Here is a tiny trained network, its code and every weight. The questions are about switching its units off for an input and a class, where a switched-off unit gives its printed mean instead of its output.

import numpy as np


def w(rows, s, z=0):
    codes = np.array(rows[::2]) - 128.0
    scale = np.full(codes.shape[1], s)
    scale[-1] = z or s
    return codes * scale


def norm(h):
    return h / np.sqrt((h * h).mean(-1, keepdims=True) + 1e-5)


def f(y):
    return np.maximum(y, 0)


def log_softmax(a):
    a = a - a.max(-1, keepdims=True)
    return a - np.log(np.exp(a).sum(-1, keepdims=True))


def net(x, mask):
    res = np.array(x, float).reshape(1, 7) / 4 @ E
    u = 0
    for l in range(2):
        y = f(norm(res) @ A[l][:, :-1].T + A[l][:, -1])
        res = res + np.where(mask[u : u + 11], y, B[l][:, -1]) @ B[l][:, :-1]
        u += 11
    return log_softmax(norm(res)[-1] @ U[:, :-1].T + U[:, -1])


A, B = {}, {}
E = w([
[193,158,224,186,62],'x0',
[19,150,223,41,101],'x1',
[55,71,98,197,92],'x2',
[146,105,88,35,1],'x3',
[159,32,185,115,168],'x4',
[134,128,136,130,124],'x5',
[130,129,135,132,124],'x6',
],0.0051)
A[0] = w([
[113,72,139,181,93,87],'0.n0',
[124,196,139,139,93,134],'0.n1',
[97,195,76,132,140,16],'0.n2',
[111,179,99,158,85,149],'0.n3',
[163,9,181,104,160,76],'0.n4',
[51,88,111,192,97,18],'0.n5',
[105,125,151,195,168,1],'0.n6',
[133,23,145,152,129,51],'0.n7',
[158,205,142,84,202,153],'0.n8',
[67,91,127,168,126,10],'0.n9',
[60,145,180,140,206,132],'0.n10',
],0.012,0.0024)
B[0] = w([
[167,161,188,90,128,196],'0.n0',
[116,156,165,135,165,203],'0.n1',
[102,183,174,149,179,178],'0.n2',
[115,165,132,112,194,210],'0.n3',
[86,251,114,128,169,243],'0.n4',
[218,110,126,29,170,215],'0.n5',
[133,61,159,136,127,193],'0.n6',
[133,153,96,139,143,204],'0.n7',
[172,65,132,96,139,236],'0.n8',
[174,130,174,116,129,184],'0.n9',
[101,87,161,147,131,253],'0.n10',
],0.012,0.005)
A[1] = w([
[160,151,123,154,138,68],'1.n0',
[141,92,55,165,109,143],'1.n1',
[74,66,171,54,156,255],'1.n2',
[128,173,152,119,173,111],'1.n3',
[108,240,37,67,38,219],'1.n4',
[157,159,105,53,41,147],'1.n5',
[218,135,124,83,167,81],'1.n6',
[236,182,112,222,154,126],'1.n7',
[122,114,95,107,20,98],'1.n8',
[213,106,1,199,171,57],'1.n9',
[92,95,182,184,176,44],'1.n10',
],0.0093,0.0028)
B[1] = w([
[111,130,159,113,78,148],'1.n0',
[97,143,111,179,106,138],'1.n1',
[116,162,17,166,3,253],'1.n2',
[154,139,82,151,118,227],'1.n3',
[118,78,160,221,216,222],'1.n4',
[160,39,151,179,187,185],'1.n5',
[116,122,55,18,90,241],'1.n6',
[87,125,189,125,95,220],'1.n7',
[86,17,149,134,202,137],'1.n8',
[17,108,153,123,42,185],'1.n9',
[161,113,64,120,134,182],'1.n10',
],0.008,0.0068)
U = w([
[95,205,126,133,225,114],'0',
[177,96,109,62,134,138],'1',
[128,7,153,201,203,90],'2',
[24,122,146,150,40,121],'3',
[126,142,114,159,113,244],'4',
[115,124,119,140,144,204],'5',
[111,125,122,126,142,172],'6',
[168,147,79,200,82,2],'7',
],0.015,0.0095)

Each question gives the input, the list of numbers given to net, and the class t.
The units are the neurons (one row each of A and B). Each row of codes is followed by its name. A weight is (code - 128) times the scale printed after its matrix; where a second scale follows, it is the last column's (A, B and U).
mask holds one flag per neuron, layer by layer. A switched-off neuron (its flag False) gives its mean, the last column of its row in B, instead of its output. The means were averaged over made-up inputs and are rounded, as every weight is.
A unit's drop is (log p(t) with every unit on - log p(t) with that unit switched off) / (log p(t) with every unit on - log p(t) with every unit switched off).
The circuit of an input: a set's keep is (log p(t) with only the set's units on - log p(t) with every unit switched off) / (log p(t) with every unit on - log p(t) with every unit switched off). Starting from the 12 units with the biggest drops (on a tie, the unit counted first), units are removed one at a time, each time the one whose removal leaves the highest keep (on an exact tie, the one counted first), for as long as the keep stays at least 0.8.
circuit, biggest first: the units of the circuit, biggest drop first
most important unit: the unit with the biggest drop
top k neurons: the k neurons with the biggest drops, biggest first
top k neurons in layer l: the k neurons of layer l with the biggest drops, biggest first
input [0,-3,-5,6,-3,2,-4], class 2: most important unit	1.n4
input [1,-3,7,2,6,-3,-1], class 1: top 2 neurons	(0.n5; 0.n0)
input [-3,8,-6,-5,-5,3,-3], class 3: top 2 neurons in layer 0	(0.n10; 0.n5)
input [8,-6,8,-3,-2,6,6], class 1: top 2 neurons in layer 0	(0.n0; 0.n5)
input [-5,8,-7,-4,4,2,1], class 3: circuit, biggest first	(1.n2; 0.n10)
input [-5,-6,-5,7,-7,-3,0], class 0: circuit, biggest first	(0.n2; 1.n4)
input [-4,-6,4,-8,8,-7,-8], class 0: top 2 neurons in layer 0	(0.n4; 0.n8)
input [-6,0,-5,-2,3,1,0], class 4: circuit, biggest first	(1.n2; 0.n5; 0.n3)
input [-2,-1,7,6,-8,-7,1], class 0: circuit, biggest first	(0.n3; 0.n2)
input [-1,-4,1,-1,2,-2,2], class 3: top 2 neurons in layer 1	(1.n9; 1.n7)
input [4,7,-6,-7,-1,1,-3], class 2: top 2 neurons	(0.n10; 0.n8)
input [5,-8,-2,-7,0,1,5], class 3: top 4 neurons in layer 1	(1.n9; 1.n7; 1.n4; 1.n5)
input [7,6,-2,7,5,6,3], class 2: top 2 neurons in layer 1	(1.n5; 1.n4)
input [5,-3,5,-3,5,-8,-8], class 5: most important unit	0.n4
input [-7,6,1,8,-4,-4,-3], class 2: circuit, biggest first	(1.n4; 1.n5; 1.n6)
input [-6,4,-5,-5,-1,1,1], class 4: top 2 neurons in layer 1	(1.n2; 1.n4)
input [-2,-7,-4,3,-1,2,6], class 3: circuit, biggest first	(1.n9; 0.n5)
input [7,-4,3,-6,8,5,8], class 0: top 2 neurons	(0.n4; 1.n2)
input [6,-8,-5,-1,5,5,-5], class 3: top 3 neurons	(1.n9; 1.n7; 0.n5)
input [0,-2,-5,-7,2,-2,7], class 2: circuit, biggest first	(0.n6)
input [-8,0,-3,-5,3,-6,-1], class 4: top 2 neurons	(1.n2; 1.n4)
input [6,8,8,-1,6,3,7], class 1: top 3 neurons	(0.n5; 0.n0; 0.n9)
input [4,0,-8,-2,-4,1,3], class 1: top 2 neurons	(0.n8; 0.n4)
input [7,3,4,4,-7,6,7], class 0: top 2 neurons in layer 0	(0.n3; 0.n1)
input [-8,-8,-4,-2,5,5,-8], class 3: top 3 neurons	(1.n9; 0.n5; 0.n3)
input [-3,-5,-8,4,-8,0,2], class 0: top 2 neurons in layer 0	(0.n2; 0.n5)
